Below is a small trained network, with its code and all its weights. Each question gives an input and a class and asks what happens when units are switched off, that is, made to give their printed mean instead of their output.

import numpy as np


def w(rows, s, z=0):
    codes = np.array(rows[::2]) - 128.0
    scale = np.full(codes.shape[1], s)
    scale[-1] = z or s
    return codes * scale


def norm(h):
    return h / np.sqrt((h * h).mean(-1, keepdims=True) + 1e-5)


def f(y):
    return y / 2 * (1 + np.tanh(0.7978845608 * (y + 0.044715 * y**3)))


def log_softmax(a):
    a = a - a.max(-1, keepdims=True)
    return a - np.log(np.exp(a).sum(-1, keepdims=True))


def net(x, mask):
    res = np.array(x, float).reshape(1, 5) / 4 @ E
    u = 0
    for l in range(4):
        y = f(norm(res) @ A[l][:, :-1].T + A[l][:, -1])
        res = res + np.where(mask[u : u + 8], y, B[l][:, -1]) @ B[l][:, :-1]
        u += 8
    return log_softmax(norm(res)[-1] @ U[:, :-1].T + U[:, -1])


A, B = {}, {}
E = w([
[109,62,221,254,143,99,188,119,192],'x0',
[132,157,26,150,181,141,219,132,146],'x1',
[141,123,102,181,152,178,105,149,223],'x2',
[54,181,173,134,68,144,163,45,116],'x3',
[123,185,70,244,123,98,114,121,176],'x4',
],0.0083)
A[0] = w([
[167,149,25,101,126,117,178,103,60,200],'0.n0',
[241,42,132,117,198,93,126,196,116,103],'0.n1',
[133,169,129,165,115,72,103,147,161,14],'0.n2',
[119,68,169,246,118,119,187,140,255,252],'0.n3',
[172,140,76,170,165,155,109,191,121,32],'0.n4',
[117,144,161,230,135,111,149,135,151,140],'0.n5',
[112,157,76,156,167,124,24,97,139,144],'0.n6',
[140,177,125,57,128,150,200,142,118,69],'0.n7',
],0.0084,0.0013)
B[0] = w([
[118,92,92,219,157,148,114,105,104,189],'0.n0',
[72,115,32,2,54,126,136,140,162,204],'0.n1',
[95,151,89,136,145,109,166,175,151,138],'0.n2',
[193,156,190,196,175,187,162,112,86,254],'0.n3',
[184,165,59,94,107,43,142,132,164,165],'0.n4',
[111,91,118,173,117,92,177,69,165,182],'0.n5',
[170,150,166,139,115,91,162,175,110,160],'0.n6',
[89,82,96,153,206,181,122,118,133,163],'0.n7',
],0.0096,0.0098)
A[1] = w([
[146,154,107,112,118,59,154,213,255,89],'1.n0',
[167,171,54,164,150,135,137,145,186,151],'1.n1',
[131,109,121,109,62,45,132,154,150,87],'1.n2',
[150,148,182,228,130,118,153,163,195,44],'1.n3',
[96,187,146,72,132,149,135,64,189,60],'1.n4',
[98,67,243,79,83,165,75,79,122,78],'1.n5',
[149,161,215,176,95,27,107,116,203,172],'1.n6',
[146,130,162,96,143,191,194,197,139,4],'1.n7',
],0.0085,0.0033)
B[1] = w([
[157,60,184,37,67,121,22,187,238,205],'1.n0',
[254,75,98,83,151,80,173,174,101,250],'1.n1',
[40,137,134,100,210,142,93,154,188,155],'1.n2',
[172,94,174,141,144,92,134,94,195,254],'1.n3',
[174,94,90,113,97,123,100,191,84,126],'1.n4',
[224,76,174,93,64,65,133,174,251,243],'1.n5',
[74,197,124,132,200,220,129,55,197,224],'1.n6',
[140,113,95,172,97,198,98,177,103,139],'1.n7',
],0.007,0.005)
A[2] = w([
[110,160,158,122,123,85,54,108,160,44],'2.n0',
[147,92,176,89,67,102,130,129,119,7],'2.n1',
[149,71,153,117,161,201,93,117,55,77],'2.n2',
[18,107,174,115,89,159,86,63,92,3],'2.n3',
[95,181,152,187,70,109,78,155,77,138],'2.n4',
[120,197,103,152,126,109,78,153,1,103],'2.n5',
[142,135,174,125,173,217,111,244,101,21],'2.n6',
[204,190,38,145,131,106,65,157,164,81],'2.n7',
],0.0093,0.0027)
B[2] = w([
[81,170,97,108,222,210,103,140,71,139],'2.n0',
[208,106,62,90,103,153,112,169,158,190],'2.n1',
[97,171,154,101,43,150,48,143,114,186],'2.n2',
[156,133,197,132,68,143,103,167,139,160],'2.n3',
[188,158,63,165,163,200,161,48,135,120],'2.n4',
[179,254,196,164,167,130,143,122,197,166],'2.n5',
[117,95,191,69,150,150,104,144,163,133],'2.n6',
[188,99,236,117,60,110,111,132,210,253],'2.n7',
],0.0084,0.0045)
A[3] = w([
[182,175,77,204,130,100,180,121,152,109],'3.n0',
[65,113,15,138,164,142,173,133,54,41],'3.n1',
[114,187,135,120,122,179,173,152,126,85],'3.n2',
[113,56,145,98,122,167,254,200,151,119],'3.n3',
[80,223,175,106,116,120,81,95,85,1],'3.n4',
[109,75,129,134,34,25,56,167,130,152],'3.n5',
[162,125,229,231,127,51,209,108,97,117],'3.n6',
[126,150,124,95,88,18,48,200,159,158],'3.n7',
],0.0086,0.0034)
B[3] = w([
[140,144,199,159,173,65,188,99,133,205],'3.n0',
[57,77,116,102,181,2,96,59,105,149],'3.n1',
[143,98,159,141,160,81,65,91,89,127],'3.n2',
[123,170,156,118,91,178,117,107,93,201],'3.n3',
[137,140,204,119,48,151,96,115,107,136],'3.n4',
[189,101,82,78,57,73,188,194,150,201],'3.n5',
[148,164,138,207,194,99,180,188,163,255],'3.n6',
[137,158,94,16,79,159,163,163,146,229],'3.n7',
],0.0083,0.0078)
U = w([
[73,168,183,135,91,213,69,63,74,18],'0',
[184,161,202,251,178,135,207,89,187,250],'1',
[32,85,36,83,213,101,112,47,114,16],'2',
[212,93,103,11,41,115,159,172,180,191],'3',
],0.012,0.0021)

Each question gives the input, the list of numbers given to net, and the class t.
The units are the neurons (one row each of A and B). Each row of codes is followed by its name. A weight is (code - 128) times the scale printed after its matrix; where a second scale follows, it is the last column's (A, B and U).
mask holds one flag per neuron, layer by layer. A switched-off neuron (its flag False) gives its mean, the last column of its row in B, instead of its output. The means were averaged over made-up inputs and are rounded, as every weight is.
A unit's drop is (log p(t) with every unit on - log p(t) with that unit switched off) / (log p(t) with every unit on - log p(t) with every unit switched off).
The circuit of an input: a set's keep is (log p(t) with only the set's units on - log p(t) with every unit switched off) / (log p(t) with every unit on - log p(t) with every unit switched off). Starting from the 12 units with the biggest drops (on a tie, the unit counted first), units are removed one at a time, each time the one whose removal leaves the highest keep (on an exact tie, the one counted first), for as long as the keep stays at least 0.8.
units of the circuit, in order: the units of the circuit, biggest drop first
k most important neurons: the k neurons with the biggest drops, biggest first
top k neurons in layer l: the k neurons of layer l with the biggest drops, biggest first
drop of u: that unit's drop, to one decimal
input [4,8,8,-6,-2], class 3: units of the circuit, in order : (0.n1)
input [-2,-8,3,8,3], class 0: 2 most important neurons : (1.n6 0.n3)
input [8,1,4,-5,-8], class 0: 3 most important neurons : (0.n3 0.n1 3.n3)
input [4,6,-8,-7,4], class 3: 2 most important neurons : (0.n1 0.n4)
input [-8,6,-4,-3,5], class 1: 3 most important neurons : (0.n0 0.n1 2.n5)
input [4,6,-8,7,-7], class 0: top 3 neurons in layer 0 : (0.n7 0.n5 0.n3)
input [-1,5,-4,3,0], class 2: top 2 neurons in layer 0 : (0.n7 0.n3)
input [3,2,-6,-3,0], class 2: top 2 neurons in layer 0 : (0.n1 0.n4)
input [-6,-6,0,1,6], class 1: top 3 neurons in layer 0 : (0.n1 0.n5 0.n4)
input [-4,-4,4,6,2], class 0: top 2 neurons in layer 1 : (1.n1 1.n6)
input [-4,-2,-7,1,2], class 0: 2 most important neurons : (2.n2 0.n4)
input [-8,4,-2,-1,5], class 1: 2 most important neurons : (0.n0 0.n1)
input [3,4,0,3,-6], class 0: 2 most important neurons : (0.n5 2.n2)
input [-3,4,-1,2,-3], class 2: top neuron in layer 0 : (0.n7)
input [2,4,-8,-2,-2], class 2: drop of 0.n2 : 0.0
input [1,4,3,8,-7], class 0: drop of 0.n7 : 0.7
input [4,0,-7,-8,4], class 3: drop of 0.n1 : 2.0
input [6,-3,7,-7,-5], class 3: drop of 0.n1 : 5.8
